Below are the code and all the weights of a small trained network. Each question names an input and a class and asks about switching units off, where a switched-off unit gives its printed mean instead of its output.

import numpy as np


def w(rows, s, z=0):
    codes = np.array(rows[::2]) - 128.0
    scale = np.full(codes.shape[1], s)
    scale[-1] = z or s
    return codes * scale


def f(y):
    return np.maximum(y, 0)


def log_softmax(a):
    a = a - a.max(-1, keepdims=True)
    return a - np.log(np.exp(a).sum(-1, keepdims=True))


def net(x, mask):
    res = np.array(x, float).reshape(1, 8) / 4 @ E
    y = f(res @ A[0][:, :-1].T + A[0][:, -1])
    res = res + np.where(mask, y, B[0][:, -1]) @ B[0][:, :-1]
    return log_softmax(res[-1] @ U[:, :-1].T + U[:, -1])


A, B = {}, {}
E = w([
[139,112,245,141,197,149,112],'x0',
[128,128,128,129,125,130,128],'x1',
[128,128,129,129,125,127,126],'x2',
[101,238,120,187,141,139,131],'x3',
[128,128,128,128,128,126,129],'x4',
[128,128,128,127,128,128,129],'x5',
[128,128,130,128,125,126,129],'x6',
[248,155,113,132,136,149,151],'x7',
],0.013)
A[0] = w([
[239,120,135,131,145,143,133,30],'neuron 0',
[65,74,171,121,142,130,101,117],'neuron 1',
[135,142,177,120,149,133,133,122],'neuron 2',
[80,236,149,154,163,116,126,43],'neuron 3',
[181,16,94,105,118,118,125,99],'neuron 4',
[106,79,158,130,132,118,114,136],'neuron 5',
[99,115,147,122,146,131,134,66],'neuron 6',
[113,131,42,96,111,101,131,211],'neuron 7',
[78,129,124,136,115,119,114,75],'neuron 8',
[112,112,101,110,111,126,117,67],'neuron 9',
[161,42,125,97,101,115,129,195],'neuron 10',
[111,141,125,120,121,118,120,104],'neuron 11',
[189,117,131,120,144,151,123,28],'neuron 12',
[113,104,145,127,123,115,139,131],'neuron 13',
[114,170,131,145,138,125,128,130],'neuron 14',
[52,144,120,111,118,113,126,71],'neuron 15',
[168,216,91,122,120,131,137,94],'neuron 16',
[109,103,68,126,69,115,124,62],'neuron 17',
[90,178,155,145,135,151,135,22],'neuron 18',
[29,117,127,131,113,130,116,189],'neuron 19',
[138,146,185,123,143,128,136,121],'neuron 20',
[197,143,103,127,163,104,135,154],'neuron 21',
[95,97,9,112,61,112,140,83],'neuron 22',
[167,218,29,152,107,140,126,96],'neuron 23',
[100,65,198,111,151,134,132,137],'neuron 24',
[94,47,178,114,149,114,111,165],'neuron 25',
[106,91,136,126,129,139,124,134],'neuron 26',
[186,23,101,106,88,124,120,35],'neuron 27',
[7,126,122,138,113,128,133,67],'neuron 28',
[23,125,111,132,137,124,111,121],'neuron 29',
[162,165,249,146,171,128,121,2],'neuron 30',
],0.013,0.0096)
B[0] = w([
[123,51,208,123,147,77,123,198],'neuron 0',
[127,177,67,130,134,75,125,202],'neuron 1',
[129,88,156,121,126,124,124,177],'neuron 2',
[136,36,210,112,147,102,116,200],'neuron 3',
[133,118,197,140,107,209,147,205],'neuron 4',
[126,146,83,126,129,89,138,178],'neuron 5',
[126,145,107,127,153,106,120,143],'neuron 6',
[132,160,162,141,107,210,131,236],'neuron 7',
[128,147,139,130,114,163,132,156],'neuron 8',
[122,119,132,128,152,104,123,142],'neuron 9',
[120,72,174,125,150,75,123,219],'neuron 10',
[122,134,130,122,119,140,123,138],'neuron 11',
[118,88,146,119,152,75,115,154],'neuron 12',
[134,133,105,137,132,116,111,152],'neuron 13',
[134,125,150,126,105,146,150,171],'neuron 14',
[134,150,142,143,125,185,140,173],'neuron 15',
[123,183,62,134,116,140,125,206],'neuron 16',
[128,90,158,126,136,67,129,176],'neuron 17',
[128,81,157,135,152,70,129,153],'neuron 18',
[143,60,166,109,151,89,128,229],'neuron 19',
[133,92,166,122,125,120,128,179],'neuron 20',
[109,145,145,129,113,175,131,206],'neuron 21',
[133,49,196,119,162,75,122,232],'neuron 22',
[122,211,24,127,119,145,127,247],'neuron 23',
[123,144,59,116,142,61,122,215],'neuron 24',
[131,161,52,132,147,58,109,223],'neuron 25',
[119,136,98,122,121,100,139,160],'neuron 26',
[127,175,158,136,100,228,131,188],'neuron 27',
[129,145,166,132,96,210,128,205],'neuron 28',
[134,101,198,137,115,179,141,210],'neuron 29',
[128,123,206,139,90,250,148,217],'neuron 30',
],0.026,0.014)
U = w([
[142,56,168,89,167,77,113,145],'0',
[141,137,156,124,62,220,144,205],'1',
[127,191,8,103,125,90,105,5],'2',
],0.011,0.0018)

Each question gives the input, the list of numbers given to net, and the class t.
The units are the neurons (one row each of A and B). Each row of codes is followed by its name. A weight is (code - 128) times the scale printed after its matrix; where a second scale follows, it is the last column's (A, B and U).
mask holds one flag per neuron, in row order. A switched-off neuron (its flag False) gives its mean, the last column of its row in B, instead of its output. The means were averaged over made-up inputs and are rounded, as every weight is.
A unit's drop is (log p(t) with every unit on - log p(t) with that unit switched off) / (log p(t) with every unit on - log p(t) with every unit switched off).
unit that matters most: the unit with the biggest drop
top k neurons: the k neurons with the biggest drops, biggest first
drop of u: that unit's drop, to one decimal
input [-7,4,-7,-1,-5,3,-4,-4], class 0: unit that matters most	neuron 22
input [-5,-1,8,0,-8,-3,0,-1], class 0: top 4 neurons	(neuron 22; neuron 30; neuron 27; neuron 17)
input [-2,-5,-4,-7,-2,4,3,2], class 1: top 4 neurons	(neuron 27; neuron 4; neuron 19; neuron 3)
input [-7,7,-6,-2,1,4,2,-5], class 0: top 3 neurons	(neuron 22; neuron 17; neuron 19)
input [0,4,-3,7,-3,-1,4,6], class 2: top 2 neurons	(neuron 23; neuron 16)
input [1,-6,-7,-2,2,0,8,-8], class 2: top 2 neurons	(neuron 1; neuron 25)
input [2,-2,3,-1,-1,2,1,5], class 0: top 3 neurons	(neuron 7; neuron 0; neuron 23)
input [8,5,5,8,-1,1,4,-4], class 0: top 2 neurons	(neuron 3; neuron 18)
input [2,-6,-2,7,8,5,5,-4], class 0: top 3 neurons	(neuron 3; neuron 7; neuron 18)
input [2,-2,-3,5,1,-7,-3,-4], class 0: top 2 neurons	(neuron 3; neuron 7)
input [-5,-7,-3,6,4,-1,0,5], class 2: drop of neuron 23	0.3
input [4,2,-5,-3,3,1,7,-5], class 2: drop of neuron 11	0.0
input [-3,-2,-7,7,2,0,-5,3], class 2: drop of neuron 23	0.2
input [5,-4,-7,6,1,-3,-7,-6], class 0: drop of neuron 3	0.6
input [5,-7,8,0,2,4,1,-2], class 2: top neuron	(neuron 22)
